Below are the code and all the weights of a small trained network. Each question names an input and a target symbol and asks about switching units off, where a switched-off unit gives its printed mean instead of its output.

import numpy as np


def w(rows, s, z=0):
    codes = np.array(rows[::2]) - 128.0
    scale = np.full(codes.shape[1], s)
    scale[-1] = z or s
    return codes * scale


def f(y):
    return y / 2 * (1 + np.tanh(0.7978845608 * (y + 0.044715 * y**3)))


def softmax(a):
    e = np.exp(a - a.max(-1, keepdims=True))
    return e / e.sum(-1, keepdims=True)


def log_softmax(a):
    a = a - a.max(-1, keepdims=True)
    return a - np.log(np.exp(a).sum(-1, keepdims=True))


def net(x, mask):
    ids = ['βγεζηθπτφψω'.index(c) for c in x.split()]
    T = len(ids)
    res = E[ids] + P[:T]
    r = res
    for j in range(2):
        rows = slice(4 * j, 4 * j + 4)
        q, k, v = (r @ M[0][rows].T for M in (Q, K, V))
        z = softmax(np.where(np.tri(T) > 0, q @ k.T / 4**0.5, -1e9)) @ v
        o = O[0][rows]
        res = res + np.where(mask[j], z, o[:, -1]) @ o[:, :-1]
    y = f(res @ A[0][:, :-1].T + A[0][:, -1])
    res = res + np.where(mask[2:6], y, B[0][:, -1]) @ B[0][:, :-1]
    return log_softmax(res[-1] @ U[:, :-1].T + U[:, -1])


Q, K, V, O, A, B = {}, {}, {}, {}, {}, {}
E = w([
[233,61,150,166,132,115,151,166],'β',
[28,184,105,52,163,90,126,109],'γ',
[89,113,129,168,146,153,197,95],'ε',
[186,153,170,100,238,120,185,110],'ζ',
[88,60,116,130,95,209,7,56],'η',
[131,170,140,214,171,102,31,146],'θ',
[178,124,149,47,158,65,34,132],'π',
[143,148,64,113,34,119,139,195],'τ',
[110,168,160,129,140,14,172,208],'φ',
[85,28,72,100,181,100,135,195],'ψ',
[172,124,150,27,85,174,178,52],'ω',
],0.014)
P = w([
[119,141,92,152,125,137,122,106],'0',
[104,160,194,128,111,163,148,145],'1',
[135,167,113,124,151,209,114,163],'2',
[135,110,87,165,91,67,122,71],'3',
[97,85,252,140,89,135,140,145],'4',
[176,192,23,125,180,181,137,131],'5',
[135,74,86,143,93,23,126,18],'6',
[118,130,214,119,118,212,133,207],'7',
[197,205,16,101,186,185,92,127],'8',
[107,23,204,140,81,36,139,71],'9',
],0.012)
Q[0] = w([
[132,170,8,122,152,125,105,123],'H0',
[155,126,50,143,145,88,140,45],'H0',
[96,169,175,87,150,209,118,208],'H0',
[107,81,188,139,92,14,136,69],'H0',
[129,121,68,109,118,123,121,173],'H1',
[103,137,192,93,105,190,138,195],'H1',
[154,182,117,122,166,154,95,157],'H1',
[114,109,181,147,121,72,110,123],'H1',
],0.015)
K[0] = w([
[125,77,170,153,79,68,145,41],'H0',
[108,86,205,139,83,89,128,147],'H0',
[167,146,5,148,163,124,124,98],'H0',
[106,119,213,113,133,227,128,219],'H0',
[152,148,155,155,105,113,137,73],'H1',
[169,170,47,139,170,152,123,119],'H1',
[124,78,63,116,112,88,159,73],'H1',
[113,123,135,87,131,203,149,165],'H1',
],0.015)
V[0] = w([
[121,127,93,184,197,231,44,112],'H0',
[150,148,66,51,106,104,26,112],'H0',
[184,156,228,65,190,126,89,174],'H0',
[163,1,111,69,149,193,118,186],'H0',
[219,164,98,174,61,154,138,123],'H1',
[156,152,105,156,57,102,73,196],'H1',
[77,134,105,55,90,196,159,109],'H1',
[68,98,95,89,139,87,123,248],'H1',
],0.0077)
O[0] = w([
[223,134,26,108,161,47,115,82,198],'H0',
[38,111,52,112,128,45,157,60,69],'H0',
[102,213,102,82,219,184,128,139,28],'H0',
[145,213,31,223,103,124,139,111,143],'H0',
[130,127,182,166,104,142,88,46,2],'H1',
[82,148,145,129,86,145,2,115,64],'H1',
[94,75,46,129,127,162,179,78,88],'H1',
[110,110,111,48,77,202,80,202,251],'H1',
],0.0076,0.00094)
A[0] = w([
[206,187,124,94,224,129,197,180,45],'N0',
[60,141,136,144,95,234,130,149,3],'N1',
[134,154,86,172,152,2,163,151,38],'N2',
[172,222,161,54,84,175,171,100,116],'N3',
],0.008,0.0055)
B[0] = w([
[120,129,105,97,99,254,92,117,251],'N0',
[106,165,133,176,100,13,242,90,180],'N1',
[100,137,252,77,34,173,136,113,244],'N2',
[164,157,83,173,77,37,137,55,202],'N3',
],0.0076,0.0029)
U = w([
[255,37,194,170,148,128,150,161,153],'β',
[35,195,93,56,216,70,139,99,103],'γ',
[105,122,127,198,218,91,216,95,253],'ε',
[155,164,168,66,181,231,138,94,91],'ζ',
[63,45,153,138,81,193,46,65,81],'η',
[144,210,167,237,189,82,60,138,178],'θ',
[188,117,158,36,207,46,52,114,169],'π',
[150,148,48,138,57,107,138,207,152],'τ',
[105,166,243,74,113,125,151,204,68],'φ',
[97,10,97,58,181,102,150,180,160],'ψ',
[173,114,119,79,101,73,167,30,20],'ω',
],0.0064,0.0047)

Each question gives the input, a string of symbols that net reads in full, and the target symbol t.
The units are the heads (4 rows each of Q, K, V and O) and the neurons (one row each of A and B). Each row of codes is followed by its name. A weight is (code - 128) times the scale printed after its matrix; where a second scale follows, it is the last column's (O, A, B and U).
mask holds one flag per unit, heads first, then neurons. A switched-off unit (its flag False) gives its mean, the last column of its rows in O or B, instead of its output. The means were averaged over made-up inputs and are rounded, as every weight is.
A unit's drop is (log p(t) with every unit on - log p(t) with that unit switched off) / (log p(t) with every unit on - log p(t) with every unit switched off).
The circuit of an input: a set's keep is (log p(t) with only the set's units on - log p(t) with every unit switched off) / (log p(t) with every unit on - log p(t) with every unit switched off). Starting from all 6 units, units are removed one at a time, each time the one whose removal leaves the highest keep (on an exact tie, the one counted first), for as long as the keep stays at least 0.8.
circuit, biggest first: the units of the circuit, biggest drop first
most important unit: the unit with the biggest drop
k most important neurons: the k neurons with the biggest drops, biggest first
which heads matter: for each layer, one digit per head in row order, 1 if its drop is at least 0.15 and else 0, layers parted by /
drop when u is switched off: that unit's drop, to one decimal
input η η ω η ε η ψ ε ε, target τ: circuit, biggest first : (H1, H0)
input ζ θ φ ε ε β ζ ε, target θ: circuit, biggest first : (H1, H0)
input θ ω ζ ω φ θ ε, target φ: circuit, biggest first : (H0)
input β β θ ψ, target θ: circuit, biggest first : (H0, H1)
input φ φ η, target φ: circuit, biggest first : (H0, N1)
input θ τ π ψ τ π θ ψ ω, target π: circuit, biggest first : (H0, H1)
input π φ ψ π β θ τ ψ, target π: circuit, biggest first : (H0, H1)
input ε γ θ ζ, target ψ: circuit, biggest first : (H1, H0)
input η η η τ π θ ζ, target ζ: which heads matter : 10
input ε θ ψ ε θ φ ζ π π, target ζ: circuit, biggest first : (N0, H1)
input γ φ φ, target ψ: circuit, biggest first : (H0, H1)
input ε φ ζ ψ ψ ω θ ε, target ε: which heads matter : 01
input η η ε ψ ε ζ θ ε, target ζ: which heads matter : 11
input τ ζ η β ε, target ω: which heads matter : 10
input π ε ε γ η θ β η ε β, target ω: circuit, biggest first : (H0, N2)
input ε ψ φ ψ ε ψ ψ, target β: circuit, biggest first : (H0)
input ψ π π θ η τ τ, target ω: 2 most important neurons : (N2, N0)
input ψ θ π ψ ε φ θ, target β: drop when H0 is switched off : 0.6
input ε τ β η τ, target θ: drop when H1 is switched off : 0.4
input ζ ψ ε ψ φ η ψ, target φ: drop when H1 is switched off : 0.2
input τ ψ ψ θ ω ε τ, target ε: most important unit : H1
